Here is a tiny trained network, its code and every weight. The questions are about switching its units off for an input and a class, where a switched-off unit gives its printed mean instead of its output.

import numpy as np


def w(rows, s, z=0):
    codes = np.array(rows[::2]) - 128.0
    scale = np.full(codes.shape[1], s)
    scale[-1] = z or s
    return codes * scale


def norm(h):
    return h / np.sqrt((h * h).mean(-1, keepdims=True) + 1e-5)


def f(y):
    return np.maximum(y, 0)


def log_softmax(a):
    a = a - a.max(-1, keepdims=True)
    return a - np.log(np.exp(a).sum(-1, keepdims=True))


def net(x, mask):
    res = np.array(x, float).reshape(1, 3) / 4 @ E
    u = 0
    for l in range(4):
        y = f(norm(res) @ A[l][:, :-1].T + A[l][:, -1])
        res = res + np.where(mask[u : u + 3], y, B[l][:, -1]) @ B[l][:, :-1]
        u += 3
    return log_softmax(norm(res)[-1] @ U[:, :-1].T + U[:, -1])


A, B = {}, {}
E = w([
[156,156,93,1,144,103,151,126],'x0',
[148,103,203,173,70,86,180,140],'x1',
[122,190,166,123,218,78,87,130],'x2',
],0.0094)
A[0] = w([
[42,131,220,109,170,89,42,3,149],'L0N0',
[142,127,29,154,187,154,153,134,5],'L0N1',
[48,125,55,73,99,207,58,3,8],'L0N2',
],0.0055,0.002)
B[0] = w([
[98,146,9,148,108,78,226,119,255],'L0N0',
[190,1,136,202,121,111,213,25,177],'L0N1',
[57,170,90,92,26,160,159,68,247],'L0N2',
],0.0083,0.0039)
A[1] = w([
[200,119,125,90,159,75,240,90,254],'L1N0',
[94,141,255,125,90,53,146,128,40],'L1N1',
[171,106,103,153,86,52,144,115,167],'L1N2',
],0.0083,0.0016)
B[1] = w([
[150,147,182,245,49,143,142,212,253],'L1N0',
[3,149,115,116,54,135,143,59,199],'L1N1',
[188,159,71,83,117,165,169,182,206],'L1N2',
],0.011,0.0065)
A[2] = w([
[146,164,168,156,72,212,135,119,99],'L2N0',
[64,57,105,138,71,184,152,2,153],'L2N1',
[124,87,93,121,90,244,122,92,250],'L2N2',
],0.0093,0.0017)
B[2] = w([
[142,122,38,88,122,100,205,91,207],'L2N0',
[175,66,102,70,196,5,105,121,247],'L2N1',
[91,90,144,34,110,112,80,82,221],'L2N2',
],0.011,0.012)
A[3] = w([
[90,232,87,197,227,37,193,180,134],'L3N0',
[211,122,89,164,95,43,131,111,213],'L3N1',
[143,161,254,170,157,133,55,120,4],'L3N2',
],0.0075,0.0012)
B[3] = w([
[80,126,110,161,154,195,87,158,255],'L3N0',
[115,127,142,116,238,147,6,138,251],'L3N1',
[78,118,204,135,69,87,125,108,128],'L3N2',
],0.013,0.008)
U = w([
[122,150,163,128,133,150,146,80,28],'0',
[253,117,129,140,94,191,164,156,50],'1',
[104,161,79,137,57,130,214,154,171],'2',
[88,153,92,176,199,187,44,190,150],'3',
[136,69,83,63,158,53,81,93,199],'4',
[156,127,234,122,159,161,150,110,3],'5',
],0.013,0.0045)

Each question gives the input, the list of numbers given to net, and the class t.
The units are the neurons (one row each of A and B). Each row of codes is followed by its name. A weight is (code - 128) times the scale printed after its matrix; where a second scale follows, it is the last column's (A, B and U).
mask holds one flag per neuron, layer by layer. A switched-off neuron (its flag False) gives its mean, the last column of its row in B, instead of its output. The means were averaged over made-up inputs and are rounded, as every weight is.
A unit's drop is (log p(t) with every unit on - log p(t) with that unit switched off) / (log p(t) with every unit on - log p(t) with every unit switched off).
The circuit of an input: a set's keep is (log p(t) with only the set's units on - log p(t) with every unit switched off) / (log p(t) with every unit on - log p(t) with every unit switched off). Starting from all 12 units, units are removed one at a time, each time the one whose removal leaves the highest keep (on an exact tie, the one counted first), for as long as the keep stays at least 0.8.
units of the circuit, in order: the units of the circuit, biggest drop first
k most important neurons: the k neurons with the biggest drops, biggest first
k most important neurons of layer l: the k neurons of layer l with the biggest drops, biggest first
drop when u is switched off: that unit's drop, to one decimal
input [2,2,0], class 2: units of the circuit, in order	L1N0; L2N1
input [5,-8,7], class 3: units of the circuit, in order	L2N2; L2N1
input [3,3,-8], class 2: units of the circuit, in order	L1N2; L1N0
input [5,6,0], class 2: units of the circuit, in order	L1N0
input [6,-5,2], class 2: units of the circuit, in order	L2N1; L3N1
input [6,0,-1], class 1: units of the circuit, in order	L2N1; L1N1; L1N0
input [7,-6,2], class 2: 2 most important neurons of layer 1	L1N1; L1N0
input [7,-7,5], class 3: units of the circuit, in order	L2N2; L2N1
input [6,5,6], class 2: units of the circuit, in order	L2N1; L1N0
input [4,2,-6], class 2: units of the circuit, in order	L2N1; L1N0
input [2,8,-4], class 2: 2 most important neurons of layer 1	L1N0; L1N2
input [3,7,0], class 2: 2 most important neurons	L1N0; L1N1
input [-7,5,6], class 3: 2 most important neurons	L2N2; L3N0
input [-5,2,6], class 3: most important neuron	L0N0
input [7,5,3], class 2: 2 most important neurons	L2N1; L1N1
input [6,6,4], class 2: 2 most important neurons	L2N1; L1N1
input [7,5,-8], class 1: 2 most important neurons of layer 1	L1N1; L1N0
input [-6,8,6], class 3: 2 most important neurons of layer 0	L0N2; L0N0
input [7,1,3], class 3: drop when L1N1 is switched off	0.0
input [5,-4,3], class 3: most important neuron	L2N2
input [2,-7,5], class 3: drop when L2N2 is switched off	0.3
input [4,6,5], class 2: drop when L1N1 is switched off	0.2
